Below are the code and all the weights of a small trained network. Each question names an input and a class and asks about switching units off, where a switched-off unit gives its printed mean instead of its output.

import numpy as np


def w(rows, s, z=0):
    codes = np.array(rows[::2]) - 128.0
    scale = np.full(codes.shape[1], s)
    scale[-1] = z or s
    return codes * scale


def f(y):
    return y / 2 * (1 + np.tanh(0.7978845608 * (y + 0.044715 * y**3)))


def log_softmax(a):
    a = a - a.max(-1, keepdims=True)
    return a - np.log(np.exp(a).sum(-1, keepdims=True))


def net(x, mask):
    res = np.array(x, float).reshape(1, 5) / 4 @ E
    y = f(res @ A[0][:, :-1].T + A[0][:, -1])
    res = res + np.where(mask, y, B[0][:, -1]) @ B[0][:, :-1]
    return log_softmax(res[-1] @ U[:, :-1].T + U[:, -1])


A, B = {}, {}
E = w([
[139,100,104,84,168,194],'x0',
[64,197,102,148,98,195],'x1',
[134,126,129,128,127,126],'x2',
[140,102,245,135,110,178],'x3',
[224,157,109,181,132,149],'x4',
],0.011)
A[0] = w([
[145,104,109,88,121,158,17],'n1',
[88,65,133,76,101,79,59],'n2',
[126,153,77,95,121,96,200],'n3',
[138,172,191,116,157,147,34],'n4',
[134,103,92,61,169,231,54],'n5',
[131,122,82,116,105,122,27],'n6',
[144,110,93,136,222,38,84],'n7',
[21,166,140,83,131,146,71],'n8',
[124,131,202,105,115,164,170],'n9',
[148,190,90,206,106,220,67],'n10',
[149,153,68,105,128,107,52],'n11',
[113,131,135,183,69,68,119],'n12',
[125,171,176,126,64,32,86],'n13',
[78,108,131,59,105,100,42],'n14',
[82,161,44,106,123,134,101],'n15',
[158,103,108,64,173,171,76],'n16',
[220,127,134,134,143,99,93],'n17',
[165,6,122,113,169,85,52],'n18',
[146,69,173,168,91,177,60],'n19',
[143,75,170,141,109,133,51],'n20',
[128,167,116,116,166,101,18],'n21',
[143,197,151,135,111,86,1],'n22',
],0.013,0.0074)
B[0] = w([
[107,123,92,172,147,46,121],'n1',
[227,117,159,135,171,61,189],'n2',
[135,93,119,105,82,148,240],'n3',
[94,104,172,161,85,110,144],'n4',
[83,192,59,195,148,142,191],'n5',
[100,146,160,159,96,77,130],'n6',
[91,119,178,109,50,131,223],'n7',
[214,143,224,121,196,94,225],'n8',
[105,106,82,112,54,142,233],'n9',
[188,149,220,80,184,58,255],'n10',
[122,64,166,194,36,79,173],'n11',
[84,138,83,151,190,203,208],'n12',
[99,160,28,147,165,171,221],'n13',
[255,100,151,213,146,91,173],'n14',
[89,111,151,118,61,144,245],'n15',
[135,136,63,201,139,119,168],'n16',
[194,99,190,96,193,97,203],'n17',
[31,202,148,107,182,152,234],'n18',
[127,83,127,149,58,119,190],'n19',
[72,113,139,120,65,78,163],'n20',
[105,116,190,192,95,66,122],'n21',
[114,108,148,222,173,111,133],'n22',
],0.0098,0.0081)
U = w([
[29,183,230,25,193,118,196],'0',
[203,78,201,146,208,72,68],'1',
[47,78,163,127,1,143,49],'2',
[35,167,52,208,208,189,64],'3',
[92,115,137,21,154,176,248],'4',
],0.0085,0.012)

Each question gives the input, the list of numbers given to net, and the class t.
The units are the neurons (one row each of A and B). Each row of codes is followed by its name. A weight is (code - 128) times the scale printed after its matrix; where a second scale follows, it is the last column's (A, B and U).
mask holds one flag per neuron, in row order. A switched-off neuron (its flag False) gives its mean, the last column of its row in B, instead of its output. The means were averaged over made-up inputs and are rounded, as every weight is.
A unit's drop is (log p(t) with every unit on - log p(t) with that unit switched off) / (log p(t) with every unit on - log p(t) with every unit switched off).
The circuit of an input: a set's keep is (log p(t) with only the set's units on - log p(t) with every unit switched off) / (log p(t) with every unit on - log p(t) with every unit switched off). Starting from the 12 units with the biggest drops (on a tie, the unit counted first), units are removed one at a time, each time the one whose removal leaves the highest keep (on an exact tie, the one counted first), for as long as the keep stays at least 0.8.
circuit, biggest first: the units of the circuit, biggest drop first
unit that matters most: the unit with the biggest drop
top k neurons: the k neurons with the biggest drops, biggest first
drop when u is switched off: that unit's drop, to one decimal
input [7,0,-4,-6,7], class 1: circuit, biggest first -> (n10)
input [7,-2,-7,5,-4], class 3: top 2 neurons -> (n5 n16)
input [-7,4,-4,2,-5], class 3: circuit, biggest first -> (n13 n12)
input [-1,4,-2,-7,6], class 2: top 3 neurons -> (n11 n15 n8)
input [0,-4,3,-1,3], class 0: circuit, biggest first -> (n18 n14)
input [8,1,-6,-8,5], class 2: circuit, biggest first -> (n11 n15)
input [3,5,-3,-7,-1], class 2: top 2 neurons -> (n15 n11)
input [6,2,2,-8,-7], class 2: top 2 neurons -> (n15 n10)
input [8,8,-5,-7,6], class 0: top 3 neurons -> (n10 n15 n13)
input [-8,4,-2,1,-6], class 3: top 3 neurons -> (n13 n12 n10)
input [8,7,6,6,-2], class 3: top 2 neurons -> (n5 n16)
input [6,2,3,-1,6], class 1: top 2 neurons -> (n10 n18)
input [3,-4,-6,4,-8], class 1: top 2 neurons -> (n14 n2)
input [4,0,1,-2,-7], class 1: unit that matters most -> n14
input [-4,-7,-4,-8,7], class 2: top 2 neurons -> (n7 n11)
input [-3,-5,8,-1,3], class 4: top 2 neurons -> (n10 n8)
input [-2,0,-8,2,3], class 4: top 2 neurons -> (n8 n18)
input [6,-3,-6,-6,-7], class 1: top 2 neurons -> (n14 n2)
input [2,1,-3,-5,8], class 1: top 2 neurons -> (n10 n18)
input [8,-5,-2,-8,5], class 2: circuit, biggest first -> (n7 n11)
input [-4,-5,4,7,-6], class 2: unit that matters most -> n9
input [2,-8,-7,7,2], class 0: drop when n6 is switched off -> 0.0
input [-7,-2,-5,-3,6], class 3: drop when n8 is switched off -> 0.4
input [-6,-6,5,-8,-3], class 2: drop when n10 is switched off -> 0.2
input [8,2,7,0,-3], class 3: drop when n5 is switched off -> 0.2
